Every row comes from one small tree of marks. Brackets hold a mark, then the marks that hang from it, in alphabetical order. Every link used is in the known rows. Which tree was each row made from?
Known rows
[Z [J A Y]]: [  89   43  112   68  -65 -138  166 -188  -16   21  -63   12   90 -167
 -234  -92  -59 -198  -48   75    9 -160 -210   89  -77   41  -86    0
  103  -58   11  -69 -102  -85 -376  -64 -198  -53   15  103   17   40
 -235   28 -127 -176  187  -78]
[R [L [U X]] [Y [F S]]]: [ 121  129 -177  -31   28 -144   -9  153   19  -83   10  -99 -218   65
  -43  252   77  -12   17 -183  -37  125  155    8  -12  -49   63  -38
 -188  -23   92   84  -44   18  209   10   68  -53    4 -443   37  131
  309 -118  -69   34 -237 -268]
[Z [J [A U]] [S F X]]: [ -89   -9   87   94   11 -153  265 -330   67  172   98  312  137  -13
  -63  -54   75 -152   44   44 -174 -289 -112  -22 -167  -20   38  -44
  122   29  -72 -135 -250   -3 -155    8   98 -130  280  139 -254 -145
 -238   71 -104  -73   58 -232]
[F A [D [U X]] Y]: [ -96  110  233  -85 -114  141   61  120 -102 -163    6   23 -174  -21
  -72  240  -71 -223   62  -66   -2  202  506 -203   31  172   42   98
  -36 -470  117   -6 -302 -201  210 -341  275  -85  154 -347  -54 -170
  241   90 -227  117  -40  -42]
[Y [F D [S U X]]]: [  -6  105    6   71  -73   60  252 -168 -150  152   74  -35 -165  -79
 -109  233  -60 -118   83 -267 -167   63  190 -113   35  106  -49  211
 -111   -8   27  -88 -181 -145  295 -237  -25   -9  264 -238 -124 -212
 -117  -98   21   -2 -176  -74]
[X [G [J Z]] [R L]]: [   4   25  -75   24   60 -274 -186  127  297 -286  161   12  252  -70
   49   46  -61  134 -333    5   69  212 -309  -19   15   50  107 -202
   66  207 -137  -20  259   43  -61  296 -129 -144 -256   24  108  152
  -27    4  -25  -59   93   92]
[G [X [R Y]]]: [ -42   31    7   15  -27 -120  -10  100   41 -303 -164  -36    2   71
   50   21 -142    7  -27 -183   15  145  -71  108  148   88    5  -95
 -223   25  -43  -35  115   39   32  232    3  102 -252  -37   97  133
  162  -55  150  -39  -98   -9]
[F [D [S U Z]] Y]: [-137   83  140  -30 -249  260  244  -24    0  183  145    5 -211 -116
   15   79   62 -191  157 -132  -35  176  278 -218 -132  198  -12  228
   16 -258   38 -162 -223 -264  170 -196    9    7   13 -148 -187 -279
  -74  -25   88    7 -144  -23]
[G [J Y] [L [U Z] [X R]]]: [-133  -27  105 -159   43  -73  -20  -52  -11  -12 -197  -91  264  143
  158   95 -299  -37 -206   -7   21 -260 -472  142 -182   95   11 -462
  125  363 -247  -49  274  142 -206  315 -233   63 -633  308  165  278
  -76  -34  137 -299   23   39]
[R [L [X [G J]]]]: [  18   75 -125  -10   81  -75 -160  123  274 -225  189  109  111  167
  -49   77  -89  193 -326   -7   30   32 -113   30  -67   15   62 -324
   77  216  -90   26  249   88  -38  235 -123  -43 -334   77  113  131
  219    9  -10  110    3  127]
[G [J [A [U X]] L Y]]: [  94   73  111   73   82 -330  300 -170  -88  -59 -164 -124  131  -61
 -115  -62 -221 -252 -121  -13   50 -235 -160   54  -49   89 -130 -145
  -67  -91   46 -133  -52  -92 -379 -115  -68  -97  -83  139  164  202
 -104   10  -89 -130  166 -154]
[J [A D U]]: [ 142   -7  136 -213  -28  -52   41   14 -124 -115  -28 -104  -41  -67
 -121  -58  -60 -136  100 -127  -14  -96   81  -58   67   78  -87  -60
 -228 -190  192   19 -211   78   61 -135   10  -37   88 -189 -158 -103
   -7   -5  -89  -19    2   -9]
[R A L [Y [F [S J]]]]: [ 183  172  -16 -193 -118 -273 -145  181  100 -234  -67 -185 -368  -71
 -175  142  109   62  -23 -202   75  455  173   -6  102   84   49  127
 -277 -131  110   -6  -49 -117  258   16  -14  -95   90 -669   12   59
  455 -112  -84  214 -159 -193]
[X [G J [L U]]]: [ -56  -11 -166  -80  136  -90  -93   -1   33   76   36 -117  155  199
   60  101 -186   76 -304  144  -10  -71 -203   67  -30  -32  102 -214
  127  255  -74   28  436   70   25  257 -172  -25 -438  209  203  184
   60   27   75  -92  175  146]
[Y [F [A D]]]: [  81   38  227 -334  -96   43  -37   77  -99  -40  -15 -185 -211 -127
 -216  122 -146 -102   84   -3   22  217  241 -120  226  154   40    3
 -150 -285  205   98 -100  -59  200 -163   37  -40  180 -329  -24 -180
   -8   28 -105   -3   -1   63]
[Y [F D [S J]]]: [ 116   38   15  -50  -78  -62   47  -81 -106  119   64 -209 -260 -191
 -171  157    5    6   34 -187  -17  141  132  -80  128  231  -60  148
  -71 -116  104  -56  -79 -108  241 -236  -58 -209  220 -352  -57 -129
   -5  -82  -40  -29  -17  -21]
[R A [L [U J] [X G]]]: [-112   -3 -224 -110   25   14 -249  194  218 -252  123   99   -5  295
   67  163  -64   74 -242   74  -27  -28 -130  -29 -130 -139  163 -428
  257  292 -153  152  151  147   73  258  -93  215 -490 -114  -65  219
  329   22 -129  175 -187   46]
[U [J Y] X Z]: [-227   28   71  102  -81   -7   86 -128  116   42 -124   54   92  116
  202 -126  -52 -382   81   75    8 -106 -203    9 -339   37   20 -112
  333  124 -326  -76 -217   43 -342  -64   66   65  -58  149 -136  176
 -194  -71 -116 -210 -131 -168]
[X [R [A D]]]: [ -34   -1  190 -241 -135  -54 -178  182  -69 -350  -92  -69  -21   13
   40   56 -167  -78  129 -106   32  169  -42    3  119   73   51 -152
 -148  -31   60   61 -103   89  217  140   12  134 -113 -274 -107  -28
  139  -22  -40   98 -156  122]
[J [Y [F [A [D R U]]]]]: [ 139   92  154 -452 -159   92  202   -9 -115 -287 -136  -45 -219 -216
 -217  115 -121 -329  145  -61   80  220  357 -186  198  227   47   47
 -188 -578  134  216 -260 -119  181 -249  112   37  115 -437 -175 -237
   98   41 -151   68  -48   92]
[F [D R [U Z]] S Y]: [   2  125   64 -174  -80  203  141  -57 -125 -114   14   65 -210 -113
   -7  136   99 -270  186 -311    9  135  512 -200  -99  215   68  164
 -176 -411  -33   34 -278 -107  329 -326  247 -132  104 -414 -354 -155
  172  -93  -99  -16 -122   -2]
[D [F A Y] R U]: [ -62  123  174 -241 -158  201   61  113  -41 -356 -125  190 -245 -108
  -44  180   48 -288  117  -48   81  275  579 -183  -35  146   33  153
  -97 -669   60  143 -306 -253  236 -246  280   66   31 -589 -246 -151
  403   88 -259  272   20    3]
[A [D [U J [Z S]]]]: [-214    1   76 -173  -30  175   68 -106   68  214  127  166   17   32
  237  -92   97 -293  149  -45  -80  -50    7 -101 -252   99  130 -136
  214  -43 -265    7 -225   54  117  -95  115  -32  112   46 -370 -139
 -150   35  -43 -226  -59  -36]
[L G [U J X]]: [-185  -40 -208  171   60  101  -28   26  127  128   10   97   93  197
  249  119   25  -88  -35  138  -26 -226 -190   53 -260 -173  179 -233
  360  231 -164  -13   15   47 -145  110   46  130 -287   79  -97  204
  -18   33 -118 -124 -134  -69]
[J [Y [F A]] [Z S]]: [  77  -76  229 -270  -40 -137  162 -135   -8  175  -25 -203  -14 -309
 -317   74  -57 -182   83  225   45  106  -20  -45  197  101   21  -88
   72 -117   26   10   14  -99 -181 -155   38  -75  220    3   55 -120
 -278   96 -118 -257  283 -139]
[X [G [L [U [Z S]]]]]: [-232 -145 -160 -203   94   64   41  -79   52  327   91   38  212  225
  148   -3  -89  -73  -13  193  -62 -177 -150  -15 -186  -52  166 -302
  313  312 -253   12  277  214   41  272    3   81 -304  385  -78   97
 -110  -23   34 -265   64   30]
[Y [A D] [F [S U]]]: [ 150   58   65 -237  -67   44  154  -92 -198  121  -15 -207 -261 -201
 -195  248 -113  -84  145 -144 -116  178  208  -93  185  128   91  126
 -265 -208  203   12  -68 -121  345 -218  -78  -44  298 -409  -47 -220
  -78  -27   68 -110  -59  -28]
[G J [L [X [R A]]]]: [ -55   -3  163 -194   -6 -182 -196  114  -10 -305 -217  -69  133  167
   93  164 -343  107 -217  -74   43  -32 -287  158   44   51   36 -348
 -134  272  -97  -51  243   17   33  338 -131   59 -434   -1  245  224
  300   19   94   21    2   95]
[X [G [J [A U] L]] R]: [  42   53    3    0  100 -299   62  -49   57 -207  -88  -45  227  -48
  -64  -56 -163  -44 -283  -65  100  -62 -229    8   63  125    4 -173
  -72   31   24  -72  228  -32 -120  161 -160  -91 -272  115   78  200
 -130   62   -2  -41  223   32]
[Z [J [A D [U X]] Y]]: [ 104   34  155   20  -59 -140  217 -129  -65  -85  -41   -9   72  -82
 -140  -50 -110 -365  111  -41  -73 -235  -78   27  -40   91  -80 -110
   30 -177   74  -49 -334   63 -268 -163    0  -72  134  -52 -122  -44
  -90  -20 -253 -156  -23 -111]
[L [X [G J] R]]: [ -85   46  -21   39   53  -56 -178   57  223 -257   19  106  228  151
   49   65 -136  105 -252   -7   59  -24 -304  116  -11   73   55 -354
  123  321 -120    8  316  103  -72  304 -140   31 -417  156   60  144
   30   70   65   42   79  147]
[Z [S U [X R]]]: [-278  -19  -37  162  -95   50  241 -158   73  172   27  328  220   26
  189   30  -54 -124   76  -63 -157  -94 -153  -10 -188  -35    9  -53
  140  201 -243 -196 -116  -61   74  169   41  165   28  196 -179 -147
 -221  -11   79  -32 -189  -74]
[G [J A [Y F] Z] L]: [ 191   14  223 -240   54 -396  102 -137  -61   17 -194 -368  108 -273
 -302    6 -293  -85 -216  115  121  -39 -356   67  110   97 -115  -51
 -162   46   46  -75  146 -110 -355  -24 -286 -153  -73   92  339  164
 -309   53   17 -369  424 -101]
[D [U [J A] X]]: [-132   69  -21  124   -5  -10   99  -73   43  -68  -67  194   63   85
  178  -36  -13 -268  -47  -29  -36 -158  -80  -49 -284  -27  -12    0
  139  -43 -126  -16 -280 -119 -115 -161   35    8   53  -74 -145   75
  -19   92 -129  -31  -21 -209]
[A [D [S J]] [U Z]]: [   4   18   77 -151  -71   98   11  -71   67   97  101  -79  -96    8
   97  -54  147 -166  145 -195  -35   92   72 -193 -133  246    3   32
   67 -123  -43   41 -219   63  184 -176   55 -137  109 -256 -377 -152
   45  -76  -46  -22 -218  -37]
[J A [Y [F S]]]: [ 232   70  118 -138  -37 -188  142 -164 -144   -8 -188 -264  -85 -223
 -380   20  -61 -167   97  -83   81   -1  -13   27   33  103 -110   96
 -181  -92  132   24  -89  -95 -116 -219 -146  -71  151 -190    0   12
 -204  -15  -28 -150  175 -204]
[S [J A] U X Z]: [-275   65  -53  217 -144   41  367 -225  138  329  102  298   51  -43
  202 -146  -62 -170  -41  -12 -153  -70 -179  -95 -390   29  -87  157
  270  123 -128 -371 -208 -246 -178   -2 -165   90  -17  100 -236 -214
 -255  -56    8  -18 -126 -159]
[Y [F [D R U]]]: [  91   79   -6 -269 -107  112  138   19 -121 -214  -34   42 -213 -151
  -75  138   -1 -151   55 -183   24   81  258 -160  188  172  -10   95
 -248 -414   70  139 -212 -116  308 -213   91   14  119 -361 -142 -159
  110  -30  -37   96  -84   84]
[F [D R] [S U Z]]: [ -71  -10  -98  -23 -208  207  420 -161 -130  110  127  145 -198  -97
  202   63  -37 -254  203 -230 -132  -16  251 -110 -102  145   11  117
  -46 -150  -26 -163 -174 -176  217 -113   63    5    0 -188 -296 -258
   44 -185   65  -16 -247   89]
[J [A U] Y Z]: [ 193  -50  140 -103   38 -240  167 -121  -44  -92 -105 -199  103 -234
 -209  -74   -3 -174    2   32   46 -122 -165  -20   74   43 -119  -42
  -68  -65   83  -19  -96   25 -328 -159  -65  -69   43    1  -20   31
 -206   46 -116 -191  231 -174]
[L G [X [R A [Y F]]]]: [  40   91  141 -277  -78  -72 -241  321  178 -469 -278  -56  -87   68
 -116  198  -11  107   22  -72  202  196 -134  169  208  -10  154 -268
 -202  121   81   68  128   75   17  345  -24  274 -365 -297   37  206
  275   67   -7  123  -81  -47]
[F [A [D [S [J Y]]] U]]: [ 142    3  175 -226 -177    7  113  -85  -20  -71   -8 -213 -178 -123
 -189   53   13 -233  124  -88   28  219  237 -195   59  312  -38   60
   51 -366  132   87 -232  -80  106 -278   54 -148  124 -381 -227 -226
  140   34 -157   91  -98   10]
[U [J [Y F]] X Z]: [-163   80  119  -13  -90  -43   61 -111  110   74 -194  -59    6   22
   72  -79  -50 -380   79   73   43  -41 -210  -17 -220   75   18  -61
  222   54 -278  -40 -214   -2 -295 -123   26   69   48   42  -79  160
 -283  -72  -94 -241  -96 -240]
[F [D [R L] [S X]] Y]: [  38  120  -56  -69 -203   85   90   45   71 -301  153  172 -188  -87
 -207  179  -21 -104   59 -317    6  250  501 -295 -112  146  -46  150
 -175 -384    5   54 -430 -155  329 -174  214  -44   85 -472 -260 -158
  268 -129 -182  238 -396   44]

Which tree is each row?
[  37   15   15 -170  -28  -49 -152  213   76 -322   29   58  -59  132
  -47  136  -96  139  -83  -82    2   48   26   -8   -1  -55   37 -263
  -93   78   -7   59  -29   62   90  146  -12  119 -193 -200   41   89
  413  -32  -76  204 -205    5]  [R A [L X]]
[-270   78    7  145  -33  154  202 -159   69  212   43  230  106  126
  222  -35  -12 -187   35  -63 -155  -50  -65  -81 -298  -29   19   74
  171  182 -244 -150 -145  -37  -24   -5    2  150   16  143 -212  -75
 -201  -90   38  -54 -221  -95]  [S [U Z] X]
[ -88   53  124 -140  -44  162   48    4  -81  -26   65   28  -50   19
  117   25   61 -154   55 -154  -33   43  108 -130  -62  171   24   25
   10 -147  -76   32 -167    0  168 -177   48  -38   41  -73 -184  -95
    1  -29  -13  -61  -44   27]  [F [D [U Z]]]
[  36   72  275 -306 -175  170   59   51    9   31   61 -161 -261 -138
 -129   79   81 -235  209 -134   10  312  512 -275   15  272   94  131
  -97 -488  189   -4 -239 -180  233 -290  207 -156  150 -425 -277 -344
  158   28 -115   37 -105  -79]  [F [A [D [S Z]] U] Y]
[  63  -71   14   -7   80 -264  259 -216    7   50  -43 -172    4 -332
 -169   61 -183 -107 -158  154   37   36 -169  -70  108   73   89  -64
  196  -62  -38  -45   65 -114 -336  -93 -135 -103   -7   91  167  163
 -322  112 -124 -351  227  -65]  [U [J L [Y A] Z]]
[ -87   80  131  -27 -166  120  128 -155   70   58  210  156 -149 -119
  -41  130   -1 -250  169 -118 -189  219  100 -113 -167  221   75   86
  230 -208    5   22 -307 -176  118 -147  -44  -34  227 -360 -344 -296
   30  -25 -199  -55 -119  -64]  [Y [A [D F [S X [Z J]]]]]
[ -63   -6 -195   68   32  -20   -4  128   33  -24  116   95   38  150
  150  138  -46   14  -67   -9  -95 -107  -19  -54 -170 -119   41 -188
   83   59  -52   29  -79   64   64   84   48   47 -144  -75   23  104
  194  -86  -93   37 -262  -89]  [R [L [U X]]]
[ 160   35  234 -383  -70   10  -24   78 -123  -72  -74 -252 -226 -129
 -215  130  -55 -132   92  -79   -4  174  302 -151  300  183   41    7
 -257 -377  230  100 -132  -31  251 -234  114  -85  244 -408  -68 -206
   81   12 -121   26  -30   -8]  [Y [F [A D U]]]
[ -45    4 -153  -21  -55 -109 -137  187  229 -349   61  126  157   42
   36   22  -40  106 -148  -64   69  191  -80  -83  -26   34  107 -122
   52   67 -117   36   77   98  101  309  -34   31 -223  -37  -22   96
   90  -35  -41  107 -144   89]  [X G [R L]]
[ 143   60   75 -340 -168  136   28    6  -52 -214  -14  -44 -268 -194
 -277  167  -77 -164  202 -116   54  278  457 -202   86  176   75   88
 -261 -518  206  157 -252 -129  310 -223  163  -34  131 -542 -221 -192
  165    7  -97   69 -140   94]  [F [Y [A [D R S]]]]
[  53  110   -6   25  -55 -180   -3  -51   14 -241 -154   -2  -75  -53
 -105  191  -29  -23   40 -260  -47  300   95   62   56   85   87   83
 -189   18   56  -37  -27  -75  182   48   54  -57  101 -384  -66    9
  141  -36  -30   12 -115 -170]  [F [S [X [R [Y A]]]]]
[-222   92  119   10 -123 -108  179 -173  184 -104  174   88   57   72
    1  -73 -142 -160  -54  105    3  136 -144  -54 -142  208   66  -70
  291  126 -107 -138   -5   13 -202  130  -55  -31 -201  239 -118 -121
 -252   -5   28   13   77  102]  [S [F D] [X [G [J Y]]] Z]
[  20  100   63   61 -150   77  327 -303   -4  106  101   75  -32 -139
 -209  162 -100 -270   76  -77 -196   98   13 -105  -73  142   51  129
  154 -140   -2   -3 -252 -166   14 -177 -145   12  216 -135 -175 -250
 -184   22  -74  -97 -164  -13]  [Z [J [Y [A [D [S U X]]]]]]
[-133 -210  -79   -9  274  -77  341 -184   25  258  299  183  119  -29
   70  175  -98  159  -52  213  -90 -387 -203  -63    1  -95  136 -448
  314  287  -20   34  192  197 -147  230   -2  -21 -251  388    0   65
 -250  201   34 -229  145  -27]  [J [L U X] [Z [S F]]]
[  59   27  -69  -77  129 -113  214  -55  115 -108  -15  -56   42  -65
 -316   81 -198   28 -138   85  127  -42  -78  -43  171   91   40 -223
  163   73    7  100  224  108 -218  112 -167  114 -265  231  150  147
 -168  107  -48  -66  131   43]  [J [L [X G]] [Y F]]
[ -65   -3   11   21  -26   -1   20   10   27  -66    1   14  -42  100
  188    6  -31 -253   97  -96  -88 -105   54  -69  -71   42   34 -118
   62  -71  -69   -9 -281  100   44 -121  186  -34  103 -158 -192  -13
   79  -30 -161  -34 -234  -63]  [A D [U J X]]
[ -47    1   99   77  103 -228  109 -254   79  240  154   80  242 -114
 -100  -55  -93 -102 -113   85  -90 -153 -302   81 -151  -41  -91 -160
   84  265  -84 -170   10  -98 -255  -38  -66 -131  116  206  -39  -44
 -315   53  -62 -243  291 -149]  [G [J A [Z [S X]]]]
